Here is a tiny trained network, its code and every weight. The questions are about switching its units off for an input and a class, where a switched-off unit gives its printed mean instead of its output.

import numpy as np


def w(rows, s, z=0):
    codes = np.array(rows[::2]) - 128.0
    scale = np.full(codes.shape[1], s)
    scale[-1] = z or s
    return codes * scale


def norm(h):
    return h / np.sqrt((h * h).mean(-1, keepdims=True) + 1e-5)


def f(y):
    return y / 2 * (1 + np.tanh(0.7978845608 * (y + 0.044715 * y**3)))


def log_softmax(a):
    a = a - a.max(-1, keepdims=True)
    return a - np.log(np.exp(a).sum(-1, keepdims=True))


def net(x, mask):
    res = np.array(x, float).reshape(1, 5) / 4 @ E
    u = 0
    for l in range(2):
        y = f(norm(res) @ A[l][:, :-1].T + A[l][:, -1])
        res = res + np.where(mask[u : u + 5], y, B[l][:, -1]) @ B[l][:, :-1]
        u += 5
    return log_softmax(norm(res)[-1] @ U[:, :-1].T + U[:, -1])


A, B = {}, {}
E = w([
[112,116,152],'x0',
[230,27,97],'x1',
[33,106,75],'x2',
[77,90,252],'x3',
[198,180,169],'x4',
],0.0041)
A[0] = w([
[153,121,149,152],'L0N1',
[240,145,97,129],'L0N2',
[36,101,186,224],'L0N3',
[60,151,1,94],'L0N4',
[66,94,188,1],'L0N5',
],0.0055,0.0015)
B[0] = w([
[109,185,137,143],'L0N1',
[108,138,143,204],'L0N2',
[89,27,121,250],'L0N3',
[191,102,131,210],'L0N4',
[254,151,109,142],'L0N5',
],0.0058,0.0021)
A[1] = w([
[120,254,102,177],'L1N1',
[189,75,212,172],'L1N2',
[210,120,216,143],'L1N3',
[23,167,152,252],'L1N4',
[103,92,112,126],'L1N5',
],0.0077,0.003)
B[1] = w([
[197,82,184,206],'L1N1',
[2,244,125,226],'L1N2',
[54,244,55,210],'L1N3',
[217,93,216,252],'L1N4',
[133,44,112,149],'L1N5',
],0.0064,0.0035)
U = w([
[67,248,117,126],'0',
[73,63,176,3],'1',
[231,161,78,111],'2',
[123,25,30,153],'3',
[149,102,187,214],'4',
],0.012,0.0039)

Each question gives the input, the list of numbers given to net, and the class t.
The units are the neurons (one row each of A and B). Each row of codes is followed by its name. A weight is (code - 128) times the scale printed after its matrix; where a second scale follows, it is the last column's (A, B and U).
mask holds one flag per neuron, layer by layer. A switched-off neuron (its flag False) gives its mean, the last column of its row in B, instead of its output. The means were averaged over made-up inputs and are rounded, as every weight is.
A unit's drop is (log p(t) with every unit on - log p(t) with that unit switched off) / (log p(t) with every unit on - log p(t) with every unit switched off).
The circuit of an input: a set's keep is (log p(t) with only the set's units on - log p(t) with every unit switched off) / (log p(t) with every unit on - log p(t) with every unit switched off). Starting from all 10 units, units are removed one at a time, each time the one whose removal leaves the highest keep (on an exact tie, the one counted first), for as long as the keep stays at least 0.8.
units of the circuit, in order: the units of the circuit, biggest drop first
most important unit: the unit with the biggest drop
top k neurons: the k neurons with the biggest drops, biggest first
top k neurons in layer l: the k neurons of layer l with the biggest drops, biggest first
drop when u is switched off: that unit's drop, to one decimal
input [-3,-7,7,-5,4], class 4: most important unit : L1N1
input [-5,-8,8,-3,-3], class 4: units of the circuit, in order : (L1N4, L1N3, L1N2)
input [-3,5,-1,7,-2], class 0: units of the circuit, in order : (L1N2, L1N3)
input [-3,2,4,0,3], class 3: units of the circuit, in order : (L1N4, L1N3)
input [-4,-5,2,-8,-4], class 3: top 2 neurons : (L1N2, L1N3)
input [-1,-3,6,1,-2], class 3: top 2 neurons : (L0N3, L1N2)
input [8,-1,-7,7,-4], class 0: units of the circuit, in order : (L1N2, L1N3)
input [-5,-8,-5,-5,7], class 4: top 3 neurons in layer 1 : (L1N1, L1N2, L1N3)
input [3,-1,-5,5,-4], class 0: top 3 neurons : (L0N5, L1N2, L1N3)
input [2,-5,5,2,-3], class 4: top 3 neurons in layer 1 : (L1N4, L1N3, L1N2)
input [-5,1,7,1,8], class 2: top 3 neurons : (L0N3, L1N2, L0N4)
input [-3,7,3,5,0], class 0: top 2 neurons : (L1N2, L1N4)
input [-1,-3,-5,8,7], class 0: top 2 neurons : (L1N3, L1N2)
input [-5,-5,2,3,-5], class 4: units of the circuit, in order : (L1N4)
input [-8,-3,4,-7,3], class 2: top 2 neurons : (L0N3, L1N1)
input [2,3,-3,4,-3], class 0: drop when L0N5 is switched off : 0.0
input [-2,-7,4,-4,4], class 4: drop when L1N1 is switched off : 0.1
input [8,-7,8,-4,4], class 4: drop when L1N4 is switched off : 0.2
